Below are the code and all the weights of a small trained network. Each question names an input and a class and asks about switching units off, where a switched-off unit gives its printed mean instead of its output.

import numpy as np


def w(rows, s, z=0):
    codes = np.array(rows[::2]) - 128.0
    scale = np.full(codes.shape[1], s)
    scale[-1] = z or s
    return codes * scale


def norm(h):
    return h / np.sqrt((h * h).mean(-1, keepdims=True) + 1e-5)


def f(y):
    return y / 2 * (1 + np.tanh(0.7978845608 * (y + 0.044715 * y**3)))


def log_softmax(a):
    a = a - a.max(-1, keepdims=True)
    return a - np.log(np.exp(a).sum(-1, keepdims=True))


def net(x, mask):
    res = np.array(x, float).reshape(1, 4) / 4 @ E
    u = 0
    for l in range(3):
        y = f(norm(res) @ A[l][:, :-1].T + A[l][:, -1])
        res = res + np.where(mask[u : u + 14], y, B[l][:, -1]) @ B[l][:, :-1]
        u += 14
    return log_softmax(norm(res)[-1] @ U[:, :-1].T + U[:, -1])


A, B = {}, {}
E = w([
[160,24,129,230,171,144,178,159,133,148,18],'x0',
[218,2,92,53,101,203,184,167,152,145,165],'x1',
[145,89,112,32,100,26,105,232,75,175,99],'x2',
[101,184,64,70,122,151,210,64,68,117,71],'x3',
],0.0074)
A[0] = w([
[102,152,121,122,152,142,127,141,73,172,96,73],'0.n0',
[117,157,66,117,138,141,188,179,109,89,76,213],'0.n1',
[129,179,38,80,149,161,127,67,147,94,155,22],'0.n2',
[130,137,147,110,130,112,175,98,69,129,141,63],'0.n3',
[125,152,152,115,87,139,144,96,70,182,138,54],'0.n4',
[146,157,128,114,111,186,254,54,109,73,180,196],'0.n5',
[69,175,100,91,83,91,73,114,37,153,113,177],'0.n6',
[186,79,129,222,183,104,64,95,132,172,94,75],'0.n7',
[178,98,94,107,120,170,79,178,158,192,158,211],'0.n8',
[123,174,130,144,146,111,60,68,93,160,231,80],'0.n9',
[82,181,213,101,123,96,55,88,139,117,210,102],'0.n10',
[139,184,108,138,105,151,148,166,76,157,169,5],'0.n11',
[129,114,192,205,156,104,79,123,151,147,167,69],'0.n12',
[97,144,101,210,171,115,124,89,145,106,53,38],'0.n13',
],0.0085,0.0027)
B[0] = w([
[65,57,137,96,161,134,153,111,162,136,154,143],'0.n0',
[70,53,75,91,181,120,54,175,109,149,164,193],'0.n1',
[97,154,118,154,175,56,214,202,211,95,56,192],'0.n2',
[128,129,114,173,151,139,132,104,105,147,67,137],'0.n3',
[155,113,112,145,161,97,183,37,112,111,73,135],'0.n4',
[90,99,65,102,14,142,96,82,133,136,49,255],'0.n5',
[119,171,204,153,107,48,179,31,112,71,161,228],'0.n6',
[74,78,143,207,99,84,192,101,177,95,114,223],'0.n7',
[100,163,202,166,126,165,51,130,181,65,104,220],'0.n8',
[179,141,98,143,122,168,94,142,110,134,183,201],'0.n9',
[185,143,84,122,168,110,60,145,174,118,151,236],'0.n10',
[127,129,137,133,144,99,197,77,151,79,110,126],'0.n11',
[159,109,136,2,96,129,178,209,128,161,99,204],'0.n12',
[98,34,177,102,133,161,102,81,68,67,107,206],'0.n13',
],0.007)
A[1] = w([
[179,84,115,139,123,225,164,121,125,108,157,68],'1.n0',
[141,185,133,70,66,60,94,138,89,141,115,77],'1.n1',
[73,161,171,123,135,93,156,119,47,184,145,44],'1.n2',
[115,132,165,134,94,78,182,194,150,148,174,64],'1.n3',
[93,112,120,103,99,118,176,65,63,129,45,124],'1.n4',
[151,102,60,124,139,160,110,170,109,167,73,103],'1.n5',
[178,114,197,89,123,177,130,182,222,116,123,99],'1.n6',
[154,147,138,110,132,102,214,182,101,156,121,3],'1.n7',
[86,171,121,138,59,137,208,110,105,124,79,173],'1.n8',
[128,153,34,94,137,230,109,74,161,123,148,81],'1.n9',
[149,119,180,125,126,161,81,128,122,125,174,192],'1.n10',
[156,91,132,152,120,254,74,138,122,210,118,169],'1.n11',
[142,153,105,118,92,186,167,105,125,181,39,49],'1.n12',
[173,140,119,208,95,88,160,133,184,122,113,59],'1.n13',
],0.0093,0.0017)
B[1] = w([
[95,170,128,140,109,99,140,78,146,146,92,170],'1.n0',
[102,99,183,144,137,125,157,129,133,146,100,196],'1.n1',
[134,158,99,105,128,205,117,82,62,95,195,152],'1.n2',
[116,165,101,88,81,160,113,60,124,138,86,163],'1.n3',
[73,123,114,113,162,192,76,110,62,116,166,253],'1.n4',
[186,165,127,65,122,172,177,177,147,92,205,170],'1.n5',
[151,148,64,154,123,122,122,106,167,133,95,242],'1.n6',
[124,94,185,96,148,79,113,141,115,95,125,121],'1.n7',
[152,1,139,184,174,171,50,133,80,49,165,204],'1.n8',
[66,124,130,122,65,176,209,118,184,215,146,206],'1.n9',
[163,32,108,128,86,137,119,192,109,130,99,174],'1.n10',
[129,216,176,117,181,65,105,71,113,77,124,196],'1.n11',
[137,204,171,96,114,170,95,162,77,103,89,175],'1.n12',
[115,121,133,123,73,112,126,155,85,177,149,170],'1.n13',
],0.0093,0.007)
A[2] = w([
[84,64,72,213,194,159,212,143,89,168,124,77],'2.n0',
[133,57,209,154,66,100,141,181,119,182,62,193],'2.n1',
[93,178,69,96,175,154,147,113,181,71,172,78],'2.n2',
[51,105,88,33,129,58,122,162,200,147,103,163],'2.n3',
[137,121,139,139,69,92,187,116,230,255,105,63],'2.n4',
[203,185,95,120,145,54,176,98,104,210,193,7],'2.n5',
[59,119,108,190,146,150,94,71,150,27,144,253],'2.n6',
[62,121,146,140,29,157,121,46,202,139,111,173],'2.n7',
[141,79,14,136,146,195,111,189,95,145,57,202],'2.n8',
[91,63,123,191,146,199,204,130,103,187,108,111],'2.n9',
[233,124,39,122,117,126,108,195,180,138,148,197],'2.n10',
[159,181,128,106,165,176,216,199,126,140,105,106],'2.n11',
[99,137,130,70,157,86,75,179,23,137,93,204],'2.n12',
[170,208,131,153,122,74,166,108,117,111,114,100],'2.n13',
],0.0081,0.0017)
B[2] = w([
[118,96,206,101,184,109,180,195,165,128,220,163],'2.n0',
[135,164,54,123,51,109,173,117,216,138,102,202],'2.n1',
[114,85,108,173,89,122,199,171,159,166,115,159],'2.n2',
[130,126,79,183,185,107,109,140,95,103,84,174],'2.n3',
[70,209,117,183,64,2,132,124,70,111,130,192],'2.n4',
[69,148,194,68,173,129,176,98,188,89,207,136],'2.n5',
[191,131,98,119,117,76,113,202,121,120,43,255],'2.n6',
[127,127,90,152,118,22,161,95,75,142,112,246],'2.n7',
[154,173,149,173,102,116,116,136,169,167,201,191],'2.n8',
[118,167,127,69,207,144,164,142,186,142,159,175],'2.n9',
[172,113,179,129,161,140,68,111,48,113,83,199],'2.n10',
[31,150,98,190,84,123,99,65,163,94,97,130],'2.n11',
[93,123,143,213,146,169,168,49,125,109,123,181],'2.n12',
[139,139,142,78,99,116,114,125,194,230,181,136],'2.n13',
],0.0086,0.0093)
U = w([
[47,87,120,126,197,148,137,82,36,45,82,163],'0',
[112,113,136,96,172,180,139,127,95,192,201,41],'1',
[147,161,71,160,31,37,113,109,143,128,62,186],'2',
[83,154,68,82,52,253,163,118,122,155,142,129],'3',
[220,147,168,113,144,154,11,152,130,121,122,193],'4',
[104,205,204,76,152,78,112,75,150,135,226,89],'5',
[151,140,171,108,126,172,152,149,132,226,145,3],'6',
[107,66,183,136,182,125,198,206,212,145,131,103],'7',
],0.013,0.0041)

Each question gives the input, the list of numbers given to net, and the class t.
The units are the neurons (one row each of A and B). Each row of codes is followed by its name. A weight is (code - 128) times the scale printed after its matrix; where a second scale follows, it is the last column's (A, B and U).
mask holds one flag per neuron, layer by layer. A switched-off neuron (its flag False) gives its mean, the last column of its row in B, instead of its output. The means were averaged over made-up inputs and are rounded, as every weight is.
A unit's drop is (log p(t) with every unit on - log p(t) with that unit switched off) / (log p(t) with every unit on - log p(t) with every unit switched off).
The circuit of an input: a set's keep is (log p(t) with only the set's units on - log p(t) with every unit switched off) / (log p(t) with every unit on - log p(t) with every unit switched off). Starting from the 12 units with the biggest drops (on a tie, the unit counted first), units are removed one at a time, each time the one whose removal leaves the highest keep (on an exact tie, the one counted first), for as long as the keep stays at least 0.8.
units of the circuit, in order: the units of the circuit, biggest drop first
most important unit: the unit with the biggest drop
top k neurons: the k neurons with the biggest drops, biggest first
top k neurons in layer l: the k neurons of layer l with the biggest drops, biggest first
drop when u is switched off: that unit's drop, to one decimal
input [-4,-2,6,-6], class 4: top 2 neurons in layer 0 -> 0.n10, 0.n5
input [-3,-7,5,5], class 5: units of the circuit, in order -> 0.n6, 0.n5
input [-1,7,7,-7], class 4: top 2 neurons in layer 0 -> 0.n6, 0.n7
input [6,5,-8,6], class 3: units of the circuit, in order -> 1.n9
input [7,0,7,4], class 0: units of the circuit, in order -> 1.n9, 2.n12
input [-6,0,6,-2], class 5: units of the circuit, in order -> 0.n5, 2.n6
input [7,7,-5,6], class 3: units of the circuit, in order -> 1.n5, 1.n9, 0.n6
input [-7,-7,3,6], class 5: top 2 neurons -> 0.n10, 0.n6
input [-4,1,4,1], class 5: top 2 neurons -> 0.n6, 0.n5
input [-7,6,7,3], class 0: top 2 neurons -> 0.n10, 0.n6
input [-3,-8,8,3], class 5: top 4 neurons in layer 0 -> 0.n5, 0.n6, 0.n10, 0.n13
input [5,-5,2,-1], class 0: top 2 neurons -> 0.n13, 1.n4
input [-6,-6,-2,-5], class 4: top 2 neurons -> 0.n10, 1.n10
input [2,-5,-6,0], class 0: units of the circuit, in order -> 0.n13
input [-4,-7,8,4], class 5: top 3 neurons -> 0.n5, 0.n6, 0.n10
input [-2,-4,-3,-2], class 4: top 2 neurons -> 0.n10, 0.n5
input [4,3,6,3], class 0: top 3 neurons in layer 2 -> 2.n11, 2.n12, 2.n6
input [7,-1,5,-1], class 7: top 2 neurons in layer 0 -> 0.n7, 0.n10
input [7,-2,-5,-6], class 7: top 3 neurons in layer 0 -> 0.n7, 0.n13, 0.n10
input [2,-1,-2,3], class 0: most important unit -> 0.n13
input [-2,8,1,-7], class 4: top 2 neurons in layer 1 -> 1.n9, 1.n11
input [7,4,-3,7], class 3: top 2 neurons -> 1.n5, 0.n6
input [-7,-6,5,6], class 5: top 3 neurons in layer 0 -> 0.n10, 0.n5, 0.n6
input [0,1,-3,2], class 3: top 2 neurons -> 0.n5, 0.n6
input [-6,8,-6,1], class 2: top 2 neurons -> 2.n7, 0.n8
input [8,-4,2,-5], class 7: top 2 neurons -> 0.n13, 2.n0
input [3,5,-1,4], class 3: top neuron in layer 1 -> 1.n5
input [5,5,2,7], class 3: drop when 1.n5 is switched off -> 0.2
